Here is a tiny trained network, its code and every weight. The questions are about switching its units off for an input and a target symbol, where a switched-off unit gives its printed mean instead of its output.

import numpy as np


def w(rows, s, z=0):
    codes = np.array(rows[::2]) - 128.0
    scale = np.full(codes.shape[1], s)
    scale[-1] = z or s
    return codes * scale


def f(y):
    return np.maximum(y, 0)


def softmax(a):
    e = np.exp(a - a.max(-1, keepdims=True))
    return e / e.sum(-1, keepdims=True)


def log_softmax(a):
    a = a - a.max(-1, keepdims=True)
    return a - np.log(np.exp(a).sum(-1, keepdims=True))


def net(x, mask):
    ids = ['αβγζθλμπτφ'.index(c) for c in x.split()]
    T = len(ids)
    res = E[ids] + P[:T]
    u = 0
    for l in range(2):
        r = res
        for j in range(3):
            rows = slice(2 * j, 2 * j + 2)
            q, k, v = (r @ M[l][rows].T for M in (Q, K, V))
            z = softmax(np.where(np.tri(T) > 0, q @ k.T / 2**0.5, -1e9)) @ v
            o = O[l][rows]
            res = res + np.where(mask[u + j], z, o[:, -1]) @ o[:, :-1]
        u += 3
        y = f(res @ A[l][:, :-1].T + A[l][:, -1])
        res = res + np.where(mask[u : u + 12], y, B[l][:, -1]) @ B[l][:, :-1]
        u += 12
    return log_softmax(res[-1] @ U[:, :-1].T + U[:, -1])


Q, K, V, O, A, B = {}, {}, {}, {}, {}, {}
E = w([
[96,134,197,165],'α',
[94,130,196,165],'β',
[90,136,200,168],'γ',
[191,255,103,46],'ζ',
[91,140,202,166],'θ',
[84,116,188,171],'λ',
[87,58,155,162],'μ',
[173,81,220,96],'π',
[212,153,85,206],'τ',
[212,63,92,196],'φ',
],0.016)
P = w([
[149,162,254,222],'0',
[133,148,227,224],'1',
[129,131,220,207],'2',
[113,133,204,193],'3',
[108,123,188,178],'4',
[101,116,177,158],'5',
[89,106,161,144],'6',
[85,109,148,126],'7',
[83,110,130,113],'8',
[82,104,113,97],'9',
[77,91,94,71],'10',
[71,101,77,80],'11',
[64,126,66,91],'12',
],0.0075)
Q[0] = w([
[168,183,117,108],'0.h1',
[234,165,33,52],'0.h1',
[179,93,4,116],'0.h2',
[170,74,134,202],'0.h2',
[60,57,178,212],'0.h3',
[124,33,228,213],'0.h3',
],0.014)
K[0] = w([
[107,97,144,192],'0.h1',
[141,135,179,183],'0.h1',
[121,188,177,133],'0.h2',
[151,215,109,83],'0.h2',
[115,137,92,51],'0.h3',
[109,137,7,37],'0.h3',
],0.015)
V[0] = w([
[73,63,106,156],'0.h1',
[30,210,70,253],'0.h1',
[106,135,88,97],'0.h2',
[59,21,83,142],'0.h2',
[111,73,175,95],'0.h3',
[220,2,74,146],'0.h3',
],0.008)
O[0] = w([
[72,146,141,254,87],'0.h1',
[52,118,36,170,93],'0.h1',
[98,45,137,145,3],'0.h2',
[169,83,138,250,71],'0.h2',
[219,180,95,100,163],'0.h3',
[212,10,194,181,56],'0.h3',
],0.0074,0.0047)
A[0] = w([
[222,136,172,140,149],'0.n1',
[118,26,106,125,178],'0.n2',
[144,254,159,141,174],'0.n3',
[7,46,218,69,74],'0.n4',
[156,66,143,101,52],'0.n5',
[201,171,34,167,180],'0.n6',
[70,27,158,92,116],'0.n7',
[188,140,77,146,163],'0.n8',
[177,130,156,212,89],'0.n9',
[152,67,31,76,157],'0.n10',
[181,98,153,230,1],'0.n11',
[101,185,95,42,71],'0.n12',
],0.0065,0.0042)
B[0] = w([
[237,113,140,62,202],'0.n1',
[63,153,204,143,148],'0.n2',
[140,47,76,51,255],'0.n3',
[254,238,125,196,198],'0.n4',
[63,151,95,163,143],'0.n5',
[252,243,66,150,156],'0.n6',
[167,175,235,185,158],'0.n7',
[176,148,38,120,144],'0.n8',
[180,68,102,58,166],'0.n9',
[191,53,58,247,140],'0.n10',
[147,3,59,173,152],'0.n11',
[164,44,86,60,185],'0.n12',
],0.0052,0.0068)
Q[1] = w([
[195,98,92,106],'1.h1',
[250,179,170,254],'1.h1',
[101,156,137,45],'1.h2',
[69,243,154,34],'1.h2',
[124,81,129,179],'1.h3',
[132,191,203,180],'1.h3',
],0.0057)
K[1] = w([
[99,134,125,133],'1.h1',
[169,84,94,153],'1.h1',
[111,254,100,149],'1.h2',
[184,218,160,85],'1.h2',
[157,71,105,134],'1.h3',
[183,202,59,154],'1.h3',
],0.0073)
V[1] = w([
[148,138,8,87],'1.h1',
[187,207,165,154],'1.h1',
[143,150,100,162],'1.h2',
[162,100,48,73],'1.h2',
[127,109,224,162],'1.h3',
[70,138,255,148],'1.h3',
],0.0066)
O[1] = w([
[181,108,81,147,122],'1.h1',
[114,135,160,182,254],'1.h1',
[165,114,134,142,103],'1.h2',
[144,111,2,154,225],'1.h2',
[81,115,128,141,155],'1.h3',
[97,91,177,130,119],'1.h3',
],0.0092,0.0038)
A[1] = w([
[210,149,122,227,73],'1.n1',
[200,124,143,52,116],'1.n2',
[60,64,175,65,225],'1.n3',
[143,245,113,54,129],'1.n4',
[163,173,22,124,40],'1.n5',
[165,83,218,220,4],'1.n6',
[235,137,109,91,148],'1.n7',
[5,98,114,196,122],'1.n8',
[21,168,111,85,103],'1.n9',
[2,96,141,158,102],'1.n10',
[155,104,50,138,80],'1.n11',
[191,129,175,99,8],'1.n12',
],0.007,0.0045)
B[1] = w([
[128,160,68,151,184],'1.n1',
[73,128,87,190,218],'1.n2',
[191,73,139,16,210],'1.n3',
[120,22,89,139,214],'1.n4',
[122,103,254,171,231],'1.n5',
[203,122,21,152,198],'1.n6',
[34,154,162,112,254],'1.n7',
[47,91,115,233,173],'1.n8',
[152,217,11,84,165],'1.n9',
[10,93,170,94,174],'1.n10',
[125,162,226,102,198],'1.n11',
[101,170,61,196,171],'1.n12',
],0.0064,0.008)
U = w([
[140,107,98,96,73],'α',
[134,156,122,113,58],'β',
[133,150,97,107,110],'γ',
[139,126,118,121,55],'ζ',
[140,140,75,104,174],'θ',
[51,190,176,140,142],'λ',
[117,55,175,178,3],'μ',
[202,113,242,77,238],'π',
[170,255,157,185,165],'τ',
[172,84,101,172,79],'φ',
],0.0083,0.0035)

Each question gives the input, a string of symbols that net reads in full, and the target symbol t.
The units are the heads (2 rows each of Q, K, V and O) and the neurons (one row each of A and B). Each row of codes is followed by its name. A weight is (code - 128) times the scale printed after its matrix; where a second scale follows, it is the last column's (O, A, B and U).
mask holds one flag per unit, layer by layer, with each layer's heads first. A switched-off unit (its flag False) gives its mean, the last column of its rows in O or B, instead of its output. The means were averaged over made-up inputs and are rounded, as every weight is.
A unit's drop is (log p(t) with every unit on - log p(t) with that unit switched off) / (log p(t) with every unit on - log p(t) with every unit switched off).
The circuit of an input: a set's keep is (log p(t) with only the set's units on - log p(t) with every unit switched off) / (log p(t) with every unit on - log p(t) with every unit switched off). Starting from the 12 units with the biggest drops (on a tie, the unit counted first), units are removed one at a time, each time the one whose removal leaves the highest keep (on an exact tie, the one counted first), for as long as the keep stays at least 0.8.
units of the circuit, in order: the units of the circuit, biggest drop first
k most important neurons: the k neurons with the biggest drops, biggest first
k most important neurons of layer l: the k neurons of layer l with the biggest drops, biggest first
heads that matter: for each layer, one digit per head in row order, 1 if its drop is at least 0.15 and else 0, layers parted by /
input τ τ λ μ, target τ: most important neuron	0.n3
input λ λ λ λ, target λ: heads that matter	100 / 000
input λ γ π λ λ λ μ β, target μ: units of the circuit, in order	0.h1, 0.h2, 1.h3, 1.n8
input λ λ τ φ μ, target φ: heads that matter	101 / 000
input α τ α γ γ λ λ λ π γ γ, target π: heads that matter	101 / 010
input λ λ λ π τ γ λ π α, target π: units of the circuit, in order	0.h3, 1.h2, 0.h1
input λ π π λ α γ λ π π λ, target π: units of the circuit, in order	0.h1, 1.h2
input τ λ π λ τ μ, target τ: heads that matter	000 / 001
input λ α π λ α λ α β τ γ β, target τ: 4 most important neurons of layer 0	0.n3, 0.n4, 0.n6, 0.n7
input π τ φ β, target φ: units of the circuit, in order	0.h3, 0.n11, 1.n6, 0.h2
input π λ π λ μ, target π: units of the circuit, in order	1.h2, 1.n2, 1.n12
input λ λ π β π λ λ π λ β λ λ α, target λ: units of the circuit, in order	0.h1, 1.h3, 1.h1, 1.h2
input λ λ β λ λ τ α α, target τ: 3 most important neurons of layer 0	0.n4, 0.n3, 0.n6
input β λ λ λ τ π π λ α λ τ λ, target τ: heads that matter	001 / 001
input π λ λ β λ γ, target λ: most important neuron of layer 1	1.n10
input π β π α λ φ μ φ λ π, target φ: 3 most important neurons	1.n6, 0.n11, 1.n12
input π π λ π λ λ τ π, target τ: heads that matter	001 / 000
input λ π π μ λ π β β λ β θ, target λ: heads that matter	110 / 101
input λ π λ π τ θ β λ μ β, target μ: heads that matter	111 / 000
input θ π β τ λ θ, target τ: heads that matter	001 / 001
